Below is a small trained network, with its code and all its weights. Each question gives an input and a target symbol and asks what happens when units are switched off, that is, made to give their printed mean instead of their output.

import numpy as np


def w(rows, s, z=0):
    codes = np.array(rows[::2]) - 128.0
    scale = np.full(codes.shape[1], s)
    scale[-1] = z or s
    return codes * scale


def norm(h):
    return h / np.sqrt((h * h).mean(-1, keepdims=True) + 1e-5)


def f(y):
    return np.maximum(y, 0)


def softmax(a):
    e = np.exp(a - a.max(-1, keepdims=True))
    return e / e.sum(-1, keepdims=True)


def log_softmax(a):
    a = a - a.max(-1, keepdims=True)
    return a - np.log(np.exp(a).sum(-1, keepdims=True))


def net(x, mask):
    ids = ['αβδζθμπφω'.index(c) for c in x.split()]
    T = len(ids)
    res = E[ids] + P[:T]
    q, k, v = (norm(res) @ M[0].T for M in (Q, K, V))
    z = softmax(np.where(np.tri(T) > 0, q @ k.T / 4**0.5, -1e9)) @ v
    res = res + np.where(mask[0], z, O[0][:, -1]) @ O[0][:, :-1]
    y = f(norm(res) @ A[0][:, :-1].T + A[0][:, -1])
    res = res + np.where(mask[1:9], y, B[0][:, -1]) @ B[0][:, :-1]
    return log_softmax(norm(res)[-1] @ U[:, :-1].T + U[:, -1])


Q, K, V, O, A, B = {}, {}, {}, {}, {}, {}
E = w([
[218,95,200],'α',
[156,117,89],'β',
[124,175,117],'δ',
[94,115,143],'ζ',
[3,73,198],'θ',
[119,109,149],'μ',
[99,117,148],'π',
[133,103,126],'φ',
[164,142,172],'ω',
],0.013)
P = w([
[170,3,181],'0',
[99,48,135],'1',
[95,82,116],'2',
[87,103,107],'3',
[81,136,109],'4',
[84,155,116],'5',
[64,168,101],'6',
[51,185,78],'7',
[46,206,78],'8',
],0.00075)
Q[0] = w([
[73,160,226],'h0',
[140,2,199],'h0',
[150,109,56],'h0',
[153,236,159],'h0',
],0.0063)
K[0] = w([
[105,162,187],'h0',
[98,2,237],'h0',
[184,70,27],'h0',
[68,222,114],'h0',
],0.0066)
V[0] = w([
[112,231,56],'h0',
[109,126,252],'h0',
[187,45,60],'h0',
[99,73,161],'h0',
],0.0028)
O[0] = w([
[122,66,253,5],'h0',
[204,124,33,223],'h0',
[84,183,166,119],'h0',
[206,185,98,208],'h0',
],0.0036,0.0018)
A[0] = w([
[77,143,199,43],'n0',
[150,220,143,100],'n1',
[154,93,112,9],'n2',
[66,187,174,81],'n3',
[156,138,77,91],'n4',
[101,253,111,7],'n5',
[105,91,63,114],'n6',
[140,172,72,79],'n7',
],0.0064,0.0022)
B[0] = w([
[133,75,92,172],'n0',
[148,187,163,167],'n1',
[124,154,106,146],'n2',
[132,77,34,195],'n3',
[43,162,202,175],'n4',
[113,169,253,160],'n5',
[163,172,114,252],'n6',
[102,75,232,157],'n7',
],0.0044,0.0028)
U = w([
[206,141,17,130],'α',
[99,243,84,55],'β',
[56,215,190,150],'δ',
[115,117,119,88],'ζ',
[56,54,216,175],'θ',
[118,116,128,84],'μ',
[183,10,156,254],'π',
[115,117,128,95],'φ',
[131,113,137,115],'ω',
],0.012,0.0046)

Each question gives the input, a string of symbols that net reads in full, and the target symbol t.
The units are the heads (4 rows each of Q, K, V and O) and the neurons (one row each of A and B). Each row of codes is followed by its name. A weight is (code - 128) times the scale printed after its matrix; where a second scale follows, it is the last column's (O, A, B and U).
mask holds one flag per unit, heads first, then neurons. A switched-off unit (its flag False) gives its mean, the last column of its rows in O or B, instead of its output. The means were averaged over made-up inputs and are rounded, as every weight is.
A unit's drop is (log p(t) with every unit on - log p(t) with that unit switched off) / (log p(t) with every unit on - log p(t) with every unit switched off).
The circuit of an input: a set's keep is (log p(t) with only the set's units on - log p(t) with every unit switched off) / (log p(t) with every unit on - log p(t) with every unit switched off). Starting from all 9 units, units are removed one at a time, each time the one whose removal leaves the highest keep (on an exact tie, the one counted first), for as long as the keep stays at least 0.8.
units of the circuit, in order: the units of the circuit, biggest drop first
top k neurons: the k neurons with the biggest drops, biggest first
drop of u: that unit's drop, to one decimal
input π π φ μ π, target α: units of the circuit, in order	[h0; n4; n5]
input β α δ ζ μ μ, target β: top 3 neurons	[n4; n3; n0]
input α φ α α θ α δ φ μ, target α: units of the circuit, in order	[h0; n4]
input ω ω μ φ θ π μ μ, target δ: top 3 neurons	[n4; n3; n0]
input ζ α π φ π β α μ μ, target β: units of the circuit, in order	[h0; n6; n4]
input θ φ β μ μ π μ, target δ: top 4 neurons	[n4; n3; n7; n0]
input φ ζ μ, target α: top neuron	[n5]
input μ β π α β δ β β β, target δ: units of the circuit, in order	[n4; h0; n7; n6]
input θ β π ω α δ φ ζ φ, target β: top 2 neurons	[n6; n4]
input δ β ω θ ζ ζ β, target β: top 4 neurons	[n4; n6; n3; n0]
input φ ζ β β, target β: top 4 neurons	[n4; n6; n3; n5]
input μ μ φ θ π π φ φ, target δ: top 4 neurons	[n4; n3; n7; n0]
input φ β ζ α π β δ β, target δ: drop of n7	0.5
input μ ζ δ, target δ: drop of n5	0.6
input φ α π δ θ ω φ, target β: drop of n3	0.4
